Below are the code and all the weights of a small trained network. Each question names an input and a class and asks about switching units off, where a switched-off unit gives its printed mean instead of its output.

import numpy as np


def w(rows, s, z=0):
    codes = np.array(rows[::2]) - 128.0
    scale = np.full(codes.shape[1], s)
    scale[-1] = z or s
    return codes * scale


def f(y):
    return y / 2 * (1 + np.tanh(0.7978845608 * (y + 0.044715 * y**3)))


def log_softmax(a):
    a = a - a.max(-1, keepdims=True)
    return a - np.log(np.exp(a).sum(-1, keepdims=True))


def net(x, mask):
    res = np.array(x, float).reshape(1, 4) / 4 @ E
    y = f(res @ A[0][:, :-1].T + A[0][:, -1])
    res = res + np.where(mask, y, B[0][:, -1]) @ B[0][:, :-1]
    return log_softmax(res[-1] @ U[:, :-1].T + U[:, -1])


A, B = {}, {}
E = w([
[246,38,156,71],'x0',
[160,162,247,208],'x1',
[186,127,28,253],'x2',
[218,253,104,60],'x3',
],0.0069)
A[0] = w([
[234,80,126,120,147],'n1',
[91,148,176,105,135],'n2',
[89,186,162,179,138],'n3',
[85,229,104,136,79],'n4',
[84,61,40,65,31],'n5',
[58,195,140,188,173],'n6',
[106,178,197,32,69],'n7',
[88,155,165,8,100],'n8',
[208,130,59,217,58],'n9',
[188,78,143,96,122],'n10',
[140,113,63,195,34],'n11',
[97,111,200,124,66],'n12',
[100,92,138,133,18],'n13',
[152,189,250,184,88],'n14',
[60,45,141,157,40],'n15',
[39,181,108,112,156],'n16',
[65,162,202,46,54],'n17',
[164,122,40,184,44],'n18',
[195,222,113,92,75],'n19',
[106,101,43,85,47],'n20',
[155,128,239,221,40],'n21',
[95,36,175,190,49],'n22',
[177,137,69,203,44],'n23',
[210,109,194,146,128],'n24',
[124,91,193,53,96],'n25',
[60,80,136,160,86],'n26',
[65,207,79,178,171],'n27',
[69,37,131,140,4],'n28',
[193,59,134,123,152],'n29',
[104,129,155,86,19],'n30',
[69,114,39,45,70],'n31',
[224,240,152,121,72],'n32',
[194,75,132,94,110],'n33',
[161,232,126,58,59],'n34',
[63,98,194,29,44],'n35',
[179,88,132,115,23],'n36',
[174,228,114,90,55],'n37',
[63,179,103,140,144],'n38',
],0.011,0.0043)
B[0] = w([
[117,108,207,50,222],'n1',
[167,98,143,145,175],'n2',
[159,124,129,60,194],'n3',
[105,123,169,73,208],'n4',
[167,227,43,92,207],'n5',
[146,103,173,58,235],'n6',
[154,157,148,176,235],'n7',
[151,119,152,203,254],'n8',
[153,136,227,224,231],'n9',
[124,138,167,55,187],'n10',
[139,166,176,163,181],'n11',
[130,162,114,164,158],'n12',
[102,181,130,151,128],'n13',
[207,185,34,85,222],'n14',
[57,150,117,146,198],'n15',
[165,88,170,79,227],'n16',
[169,131,189,206,229],'n17',
[158,166,180,190,198],'n18',
[1,151,80,151,235],'n19',
[200,226,62,101,181],'n20',
[172,196,11,116,201],'n21',
[32,195,60,120,200],'n22',
[159,144,217,223,199],'n23',
[148,145,114,59,197],'n24',
[145,114,176,155,202],'n25',
[55,129,127,119,187],'n26',
[144,96,197,46,248],'n27',
[61,196,109,154,185],'n28',
[77,113,193,55,198],'n29',
[141,158,147,166,139],'n30',
[193,200,86,107,225],'n31',
[63,136,71,152,254],'n32',
[113,148,173,94,190],'n33',
[39,166,105,149,240],'n34',
[148,147,170,202,230],'n35',
[109,202,186,85,143],'n36',
[36,138,96,145,224],'n37',
[130,103,185,81,205],'n38',
],0.0085,0.0074)
U = w([
[6,136,97,155,129],'0',
[182,121,185,218,101],'1',
[130,98,185,29,102],'2',
[216,159,38,105,127],'3',
[135,59,127,96,246],'4',
[139,65,91,125,83],'5',
],0.015,0.013)

Each question gives the input, the list of numbers given to net, and the class t.
The units are the neurons (one row each of A and B). Each row of codes is followed by its name. A weight is (code - 128) times the scale printed after its matrix; where a second scale follows, it is the last column's (A, B and U).
mask holds one flag per neuron, in row order. A switched-off neuron (its flag False) gives its mean, the last column of its row in B, instead of its output. The means were averaged over made-up inputs and are rounded, as every weight is.
A unit's drop is (log p(t) with every unit on - log p(t) with that unit switched off) / (log p(t) with every unit on - log p(t) with every unit switched off).
The circuit of an input: a set's keep is (log p(t) with only the set's units on - log p(t) with every unit switched off) / (log p(t) with every unit on - log p(t) with every unit switched off). Starting from the 12 units with the biggest drops (on a tie, the unit counted first), units are removed one at a time, each time the one whose removal leaves the highest keep (on an exact tie, the one counted first), for as long as the keep stays at least 0.8.
circuit, biggest first: the units of the circuit, biggest drop first
most important unit: the unit with the biggest drop
top k neurons: the k neurons with the biggest drops, biggest first
drop of u: that unit's drop, to one decimal
input [6,3,-2,-6], class 0: circuit, biggest first : [n22]
input [-6,8,-4,6], class 3: top 2 neurons : [n14, n21]
input [-5,8,-2,-4], class 3: top 2 neurons : [n21, n14]
input [7,-3,7,2], class 1: top 4 neurons : [n9, n23, n18, n27]
input [7,-2,1,-8], class 0: top 2 neurons : [n22, n28]
input [-1,-2,3,1], class 4: top 4 neurons : [n17, n8, n35, n7]
input [5,-1,1,-4], class 2: top 2 neurons : [n19, n32]
input [-8,7,4,-7], class 2: top 2 neurons : [n6, n27]
input [-1,3,-5,5], class 0: top 3 neurons : [n34, n19, n32]
input [-3,-7,-6,7], class 0: top 4 neurons : [n34, n19, n37, n14]
input [3,8,7,6], class 3: top 3 neurons : [n14, n21, n24]
input [6,-6,2,4], class 2: top 2 neurons : [n1, n29]
input [-1,0,3,-2], class 4: drop of n7 : 0.3
input [7,2,5,2], class 2: most important unit : n1
input [8,-7,3,5], class 2: drop of n1 : 0.6
input [-5,2,5,0], class 1: drop of n27 : -0.2
